Below is a small trained network, with its code and all its weights. Each question gives an input and a target symbol and asks what happens when units are switched off, that is, made to give their printed mean instead of their output.

import numpy as np


def w(rows, s, z=0):
    codes = np.array(rows[::2]) - 128.0
    scale = np.full(codes.shape[1], s)
    scale[-1] = z or s
    return codes * scale


def norm(h):
    return h / np.sqrt((h * h).mean(-1, keepdims=True) + 1e-5)


def f(y):
    return np.maximum(y, 0)


def softmax(a):
    e = np.exp(a - a.max(-1, keepdims=True))
    return e / e.sum(-1, keepdims=True)


def log_softmax(a):
    a = a - a.max(-1, keepdims=True)
    return a - np.log(np.exp(a).sum(-1, keepdims=True))


def net(x, mask):
    ids = ['αβγλξσω'.index(c) for c in x.split()]
    T = len(ids)
    res = E[ids] + P[:T]
    u = 0
    for l in range(2):
        q, k, v = (norm(res) @ M[l].T for M in (Q, K, V))
        z = softmax(np.where(np.tri(T) > 0, q @ k.T / 3**0.5, -1e9)) @ v
        res = res + np.where(mask[u], z, O[l][:, -1]) @ O[l][:, :-1]
        u += 1
        y = f(norm(res) @ A[l][:, :-1].T + A[l][:, -1])
        res = res + np.where(mask[u : u + 4], y, B[l][:, -1]) @ B[l][:, :-1]
        u += 4
    return log_softmax(norm(res)[-1] @ U[:, :-1].T + U[:, -1])


Q, K, V, O, A, B = {}, {}, {}, {}, {}, {}
E = w([
[159,180,71,152,164],'α',
[135,131,85,113,211],'β',
[190,171,117,193,110],'γ',
[159,136,185,178,254],'λ',
[97,181,41,163,155],'ξ',
[138,140,130,111,152],'σ',
[192,153,58,82,163],'ω',
],0.0086)
P = w([
[108,53,141,152,43],'0',
[39,140,180,9,61],'1',
[254,192,150,195,141],'2',
[32,156,201,14,66],'3',
[234,178,99,175,128],'4',
[40,145,201,30,63],'5',
[240,177,89,182,123],'6',
[45,132,198,45,64],'7',
],0.005)
Q[0] = w([
[255,148,50,209,229],'L0H1',
[36,158,109,164,42],'L0H1',
[20,120,129,59,177],'L0H1',
],0.01)
K[0] = w([
[101,2,78,183,104],'L0H1',
[90,193,107,122,84],'L0H1',
[82,193,109,74,216],'L0H1',
],0.0094)
V[0] = w([
[102,226,109,227,156],'L0H1',
[229,187,142,109,201],'L0H1',
[51,125,101,114,254],'L0H1',
],0.0057)
O[0] = w([
[115,230,142,134,192,200],'L0H1',
[239,114,148,2,117,173],'L0H1',
[136,108,76,189,251,252],'L0H1',
],0.0077,0.0015)
A[0] = w([
[116,160,145,95,134,166],'L0N1',
[117,94,224,56,172,20],'L0N2',
[160,107,254,135,174,8],'L0N3',
[157,152,125,180,113,42],'L0N4',
],0.0089,0.0011)
B[0] = w([
[153,39,161,182,108,254],'L0N1',
[72,80,83,138,159,234],'L0N2',
[90,138,1,68,133,216],'L0N3',
[118,69,93,117,132,208],'L0N4',
],0.0084,0.0027)
Q[1] = w([
[115,60,120,144,180],'L1H1',
[223,132,46,169,105],'L1H1',
[2,58,114,41,93],'L1H1',
],0.0096)
K[1] = w([
[130,110,97,148,249],'L1H1',
[136,76,58,239,2],'L1H1',
[63,93,149,7,160],'L1H1',
],0.007)
V[1] = w([
[181,175,169,143,161],'L1H1',
[210,132,75,73,186],'L1H1',
[151,133,3,202,59],'L1H1',
],0.0041)
O[1] = w([
[133,117,117,191,139,123],'L1H1',
[154,151,72,67,180,185],'L1H1',
[74,98,253,39,159,254],'L1H1',
],0.0069,0.0034)
A[1] = w([
[10,60,127,114,96,13],'L1N1',
[188,210,154,110,199,40],'L1N2',
[142,1,96,178,154,137],'L1N3',
[98,68,86,122,184,252],'L1N4',
],0.0066,0.0018)
B[1] = w([
[60,70,56,163,160,164],'L1N1',
[2,40,156,98,132,212],'L1N2',
[208,71,154,126,106,195],'L1N3',
[165,191,212,201,33,254],'L1N4',
],0.008,0.0055)
U = w([
[52,78,224,94,192,35],'α',
[222,97,177,231,184,118],'β',
[152,214,180,132,49,224],'γ',
[142,100,45,93,244,113],'λ',
[82,226,115,213,160,250],'ξ',
[100,1,86,184,81,3],'σ',
[197,104,120,39,113,165],'ω',
],0.0092,0.002)

Each question gives the input, a string of symbols that net reads in full, and the target symbol t.
The units are the heads (3 rows each of Q, K, V and O) and the neurons (one row each of A and B). Each row of codes is followed by its name. A weight is (code - 128) times the scale printed after its matrix; where a second scale follows, it is the last column's (O, A, B and U).
mask holds one flag per unit, layer by layer, with each layer's heads first. A switched-off unit (its flag False) gives its mean, the last column of its rows in O or B, instead of its output. The means were averaged over made-up inputs and are rounded, as every weight is.
A unit's drop is (log p(t) with every unit on - log p(t) with that unit switched off) / (log p(t) with every unit on - log p(t) with every unit switched off).
The circuit of an input: a set's keep is (log p(t) with only the set's units on - log p(t) with every unit switched off) / (log p(t) with every unit on - log p(t) with every unit switched off). Starting from all 10 units, units are removed one at a time, each time the one whose removal leaves the highest keep (on an exact tie, the one counted first), for as long as the keep stays at least 0.8.
units of the circuit, in order: the units of the circuit, biggest drop first
most important unit: the unit with the biggest drop
k most important neurons: the k neurons with the biggest drops, biggest first
top k neurons in layer l: the k neurons of layer l with the biggest drops, biggest first
drop when u is switched off: that unit's drop, to one decimal
input α ξ α λ ξ, target α: most important unit -> L1H1
input λ ω β, target λ: units of the circuit, in order -> [L1H1 L1N2 L0N1]
input λ γ α α σ α σ, target λ: units of the circuit, in order -> [L0H1 L1H1]
input ω ξ λ β α γ λ, target ω: units of the circuit, in order -> [L0H1 L0N3]
input α σ α σ α α λ, target α: 2 most important neurons -> [L1N2 L0N4]
input α γ λ, target α: units of the circuit, in order -> [L1N2 L0H1]
input σ σ α α λ σ, target σ: top 2 neurons in layer 1 -> [L1N4 L1N1]
input ξ ξ λ, target ξ: top 2 neurons in layer 0 -> [L0N3 L0N1]
input λ γ ξ, target λ: units of the circuit, in order -> [L0H1 L1N2]
input λ α ξ γ α γ α, target λ: top 3 neurons in layer 1 -> [L1N2 L1N4 L1N3]
input β β α σ ξ, target β: 2 most important neurons -> [L1N3 L1N4]
input γ α α β λ, target γ: 2 most important neurons -> [L0N3 L1N2]
input λ β α, target λ: 3 most important neurons -> [L1N2 L0N1 L1N4]
input ξ ω γ, target ξ: units of the circuit, in order -> [L0H1]
input α λ β ξ β β, target β: drop when L1H1 is switched off -> 0.1
input σ β α σ, target σ: drop when L0N3 is switched off -> 0.0
input λ β σ, target λ: drop when L1H1 is switched off -> 0.2
input λ λ γ, target λ: top 2 neurons in layer 1 -> [L1N4 L1N2]
input σ γ σ λ γ, target σ: top 2 neurons in layer 1 -> [L1N4 L1N1]
input σ β γ β β β ξ, target σ: units of the circuit, in order -> [L0H1]
